Here is a tiny trained network, its code and every weight. The questions are about switching its units off for an input and a target symbol, where a switched-off unit gives its printed mean instead of its output.

import numpy as np


def w(rows, s, z=0):
    codes = np.array(rows[::2]) - 128.0
    scale = np.full(codes.shape[1], s)
    scale[-1] = z or s
    return codes * scale


def f(y):
    return np.maximum(y, 0)


def softmax(a):
    e = np.exp(a - a.max(-1, keepdims=True))
    return e / e.sum(-1, keepdims=True)


def log_softmax(a):
    a = a - a.max(-1, keepdims=True)
    return a - np.log(np.exp(a).sum(-1, keepdims=True))


def net(x, mask):
    ids = ['ΓΛΩαζθμξστψ'.index(c) for c in x.split()]
    T = len(ids)
    res = E[ids] + P[:T]
    r = res
    for j in range(3):
        rows = slice(4 * j, 4 * j + 4)
        q, k, v = (r @ M[0][rows].T for M in (Q, K, V))
        z = softmax(np.where(np.tri(T) > 0, q @ k.T / 4**0.5, -1e9)) @ v
        o = O[0][rows]
        res = res + np.where(mask[j], z, o[:, -1]) @ o[:, :-1]
    y = f(res @ A[0][:, :-1].T + A[0][:, -1])
    res = res + np.where(mask[3:7], y, B[0][:, -1]) @ B[0][:, :-1]
    return log_softmax(res[-1] @ U[:, :-1].T + U[:, -1])


Q, K, V, O, A, B = {}, {}, {}, {}, {}, {}
E = w([
[229,252,130],'Γ',
[79,105,129],'Λ',
[177,153,158],'Ω',
[106,111,128],'α',
[128,100,128],'ζ',
[135,112,61],'θ',
[63,196,164],'μ',
[191,160,168],'ξ',
[122,107,128],'σ',
[177,90,210],'τ',
[116,175,194],'ψ',
],0.015)
P = w([
[208,33,125],'0',
[40,167,72],'1',
[222,14,115],'2',
[28,192,90],'3',
[234,25,106],'4',
[13,197,97],'5',
[249,29,97],'6',
[6,197,101],'7',
[247,35,87],'8',
[2,200,107],'9',
[251,43,86],'10',
[7,192,107],'11',
],0.0057)
Q[0] = w([
[122,175,99],'head 1',
[142,142,85],'head 1',
[144,181,117],'head 1',
[45,100,172],'head 1',
[118,106,162],'head 2',
[110,110,140],'head 2',
[140,107,107],'head 2',
[141,103,118],'head 2',
[97,106,5],'head 3',
[151,116,106],'head 3',
[92,157,182],'head 3',
[99,128,55],'head 3',
],0.029)
K[0] = w([
[128,177,116],'head 1',
[113,149,93],'head 1',
[160,156,115],'head 1',
[89,148,204],'head 1',
[141,109,158],'head 2',
[151,117,129],'head 2',
[137,146,141],'head 2',
[136,142,152],'head 2',
[168,108,1],'head 3',
[127,105,120],'head 3',
[109,192,176],'head 3',
[131,155,75],'head 3',
],0.031)
V[0] = w([
[144,121,49],'head 1',
[149,72,103],'head 1',
[113,64,254],'head 1',
[122,149,110],'head 1',
[68,186,49],'head 2',
[162,101,85],'head 2',
[139,92,151],'head 2',
[66,151,191],'head 2',
[139,134,99],'head 3',
[63,52,188],'head 3',
[91,106,78],'head 3',
[86,102,114],'head 3',
],0.0072)
O[0] = w([
[120,123,36,94],'head 1',
[212,90,84,82],'head 1',
[243,93,228,116],'head 1',
[87,152,131,131],'head 1',
[69,248,51,5],'head 2',
[127,125,91,151],'head 2',
[127,80,156,153],'head 2',
[111,122,201,76],'head 2',
[116,148,117,121],'head 3',
[128,3,197,83],'head 3',
[84,119,67,56],'head 3',
[104,93,116,74],'head 3',
],0.0077,0.0012)
A[0] = w([
[85,9,81,89],'neuron 1',
[65,111,201,165],'neuron 2',
[23,102,117,66],'neuron 3',
[165,55,95,11],'neuron 4',
],0.015,0.011)
B[0] = w([
[106,137,203,204],'neuron 1',
[144,228,159,254],'neuron 2',
[183,43,60,173],'neuron 3',
[90,75,1,175],'neuron 4',
],0.028,0.0069)
U = w([
[191,183,90,139],'Γ',
[93,120,220,25],'Λ',
[222,111,163,95],'Ω',
[125,114,192,147],'α',
[107,111,143,217],'ζ',
[1,204,48,149],'θ',
[104,188,151,128],'μ',
[232,101,174,75],'ξ',
[123,106,161,255],'σ',
[153,141,70,196],'τ',
[202,136,204,94],'ψ',
],0.01,0.0038)

Each question gives the input, a string of symbols that net reads in full, and the target symbol t.
The units are the heads (4 rows each of Q, K, V and O) and the neurons (one row each of A and B). Each row of codes is followed by its name. A weight is (code - 128) times the scale printed after its matrix; where a second scale follows, it is the last column's (O, A, B and U).
mask holds one flag per unit, heads first, then neurons. A switched-off unit (its flag False) gives its mean, the last column of its rows in O or B, instead of its output. The means were averaged over made-up inputs and are rounded, as every weight is.
A unit's drop is (log p(t) with every unit on - log p(t) with that unit switched off) / (log p(t) with every unit on - log p(t) with every unit switched off).
The circuit of an input: a set's keep is (log p(t) with only the set's units on - log p(t) with every unit switched off) / (log p(t) with every unit on - log p(t) with every unit switched off). Starting from all 7 units, units are removed one at a time, each time the one whose removal leaves the highest keep (on an exact tie, the one counted first), for as long as the keep stays at least 0.8.
circuit, biggest first: the units of the circuit, biggest drop first
most important unit: the unit with the biggest drop
top k neurons: the k neurons with the biggest drops, biggest first
which heads matter: for each layer, one digit per head in row order, 1 if its drop is at least 0.15 and else 0, layers parted by /
drop of u: that unit's drop, to one decimal
input Λ ζ σ μ ζ σ, target Γ: most important unit => neuron 3
input Λ σ θ α, target τ: circuit, biggest first => [neuron 3; head 3; neuron 1]
input ζ ζ ξ ψ Λ ψ, target μ: which heads matter => 100
input Ω Γ ξ σ ξ ζ ψ ζ σ Λ τ, target τ: which heads matter => 110
input ψ σ τ ζ, target ψ: circuit, biggest first => [neuron 4; head 1]
input τ Ω ζ μ Γ Ω, target θ: which heads matter => 100
input ζ σ ψ, target ψ: top 2 neurons => [neuron 4; neuron 2]
input α α Γ α σ Γ Γ Ω, target θ: which heads matter => 101
input τ ζ μ Ω τ α α Λ, target ψ: which heads matter => 010
input ζ ξ θ ξ ζ Γ θ Λ, target τ: top 3 neurons => [neuron 3; neuron 1; neuron 2]
input ψ σ ψ α σ ψ Ω τ, target ψ: circuit, biggest first => [head 1; neuron 2; neuron 4]
input Ω α θ Ω ψ σ σ μ Λ ξ ζ ζ, target Γ: top 2 neurons => [neuron 3; neuron 2]
input α Λ α, target Λ: which heads matter => 001
input σ σ μ τ σ σ ζ Λ θ, target θ: circuit, biggest first => [head 1; neuron 4]
input ζ ξ μ μ Λ σ, target Γ: circuit, biggest first => [neuron 3; neuron 2; head 1; neuron 1]
input Λ ξ ψ σ ζ ξ Λ Ω μ Λ, target Γ: circuit, biggest first => [neuron 3; neuron 2]
input α Ω σ ζ α τ ζ μ, target Γ: which heads matter => 000
input ψ Λ μ ξ σ σ Γ ψ ξ Γ ζ ξ, target θ: top 2 neurons => [neuron 1; neuron 3]
input μ θ μ Λ, target Γ: drop of neuron 1 => 0.1
input Γ σ ζ μ θ θ σ α ζ Λ, target τ: drop of head 1 => -0.1
